Below is a small trained network, with its code and all its weights. Each question gives an input and a class and asks what happens when units are switched off, that is, made to give their printed mean instead of their output.

import numpy as np


def w(rows, s, z=0):
    codes = np.array(rows[::2]) - 128.0
    scale = np.full(codes.shape[1], s)
    scale[-1] = z or s
    return codes * scale


def f(y):
    return y / 2 * (1 + np.tanh(0.7978845608 * (y + 0.044715 * y**3)))


def log_softmax(a):
    a = a - a.max(-1, keepdims=True)
    return a - np.log(np.exp(a).sum(-1, keepdims=True))


def net(x, mask):
    res = np.array(x, float).reshape(1, 8) / 4 @ E
    y = f(res @ A[0][:, :-1].T + A[0][:, -1])
    res = res + np.where(mask, y, B[0][:, -1]) @ B[0][:, :-1]
    return log_softmax(res[-1] @ U[:, :-1].T + U[:, -1])


A, B = {}, {}
E = w([
[19,55,126,197,132],'x0',
[115,145,49,80,116],'x1',
[138,116,65,178,4],'x2',
[111,206,93,254,125],'x3',
[114,123,226,198,112],'x4',
[178,85,160,144,166],'x5',
[125,128,29,149,207],'x6',
[130,106,63,77,80],'x7',
],0.0091)
A[0] = w([
[186,157,42,87,126,199],'N0',
[170,161,90,81,156,136],'N1',
[174,120,217,122,139,144],'N2',
[160,180,102,111,156,132],'N3',
[102,107,112,61,209,224],'N4',
[237,129,245,190,101,187],'N5',
[68,197,118,212,146,204],'N6',
[165,184,74,109,187,162],'N7',
[28,125,136,155,127,253],'N8',
[123,140,151,103,58,161],'N9',
[71,198,121,221,97,179],'N10',
[183,102,226,165,144,187],'N11',
[122,81,83,70,83,195],'N12',
[59,142,175,173,179,181],'N13',
[167,97,92,120,217,161],'N14',
[101,185,115,50,150,131],'N15',
[83,77,153,40,154,151],'N16',
[252,182,127,123,130,214],'N17',
[73,63,103,95,205,172],'N18',
[175,132,108,111,155,122],'N19',
[82,172,111,97,31,195],'N20',
[153,95,117,150,192,141],'N21',
[145,130,109,146,36,156],'N22',
[216,158,84,100,144,185],'N23',
],0.011,0.0043)
B[0] = w([
[97,107,75,69,159,201],'N0',
[104,117,92,66,169,168],'N1',
[163,89,201,133,171,198],'N2',
[177,164,103,117,172,154],'N3',
[7,200,217,22,143,194],'N4',
[254,82,134,171,147,253],'N5',
[161,194,79,200,110,206],'N6',
[151,223,85,62,174,174],'N7',
[154,176,148,199,58,196],'N8',
[115,56,105,143,127,170],'N9',
[166,163,81,173,63,216],'N10',
[229,64,166,126,124,224],'N11',
[75,68,120,49,93,196],'N12',
[117,178,148,139,88,197],'N13',
[105,205,159,112,164,174],'N14',
[117,135,162,112,157,164],'N15',
[88,143,195,99,108,193],'N16',
[143,88,107,135,181,208],'N17',
[96,138,164,122,101,187],'N18',
[112,145,124,111,199,149],'N19',
[129,58,56,123,105,197],'N20',
[149,165,162,121,162,157],'N21',
[114,46,132,148,61,190],'N22',
[124,125,78,86,214,187],'N23',
],0.0083,0.014)
U = w([
[117,172,119,69,194,10],'0',
[89,31,91,91,34,149],'1',
[72,154,252,85,87,100],'2',
[160,179,84,183,43,201],'3',
[237,55,205,125,120,191],'4',
],0.011,0.0012)

Each question gives the input, the list of numbers given to net, and the class t.
The units are the neurons (one row each of A and B). Each row of codes is followed by its name. A weight is (code - 128) times the scale printed after its matrix; where a second scale follows, it is the last column's (A, B and U).
mask holds one flag per neuron, in row order. A switched-off neuron (its flag False) gives its mean, the last column of its row in B, instead of its output. The means were averaged over made-up inputs and are rounded, as every weight is.
A unit's drop is (log p(t) with every unit on - log p(t) with that unit switched off) / (log p(t) with every unit on - log p(t) with every unit switched off).
The circuit of an input: a set's keep is (log p(t) with only the set's units on - log p(t) with every unit switched off) / (log p(t) with every unit on - log p(t) with every unit switched off). Starting from the 12 units with the biggest drops (on a tie, the unit counted first), units are removed one at a time, each time the one whose removal leaves the highest keep (on an exact tie, the one counted first), for as long as the keep stays at least 0.8.
circuit, biggest first: the units of the circuit, biggest drop first
top k neurons: the k neurons with the biggest drops, biggest first
drop when u is switched off: that unit's drop, to one decimal
input [-7,1,-6,7,3,4,3,-4], class 0: circuit, biggest first => (N7)
input [7,0,-3,4,0,2,-7,-6], class 3: circuit, biggest first => (N6, N10)
input [-7,-4,7,4,3,4,8,4], class 0: circuit, biggest first => (N23, N0)
input [-7,3,-1,2,4,-1,1,-3], class 0: circuit, biggest first => (N7, N23)
input [6,4,-7,4,1,-1,-4,0], class 3: circuit, biggest first => (N6, N8)
input [-2,-4,-4,7,8,1,4,1], class 3: top 2 neurons => (N6, N10)
input [4,-2,7,-5,-2,4,1,-4], class 1: top 3 neurons => (N5, N2, N11)
input [5,8,-3,-3,8,-7,5,-8], class 3: top 3 neurons => (N6, N8, N10)
input [3,7,-8,5,5,7,-6,8], class 2: top 3 neurons => (N5, N17, N20)
input [-5,8,-5,-8,7,2,4,7], class 0: drop when N23 is switched off => 0.1
input [-3,-4,-6,-8,-6,4,-3,1], class 2: drop when N4 is switched off => 0.2
input [-7,5,4,3,7,3,3,5], class 1: drop when N22 is switched off => 0.4
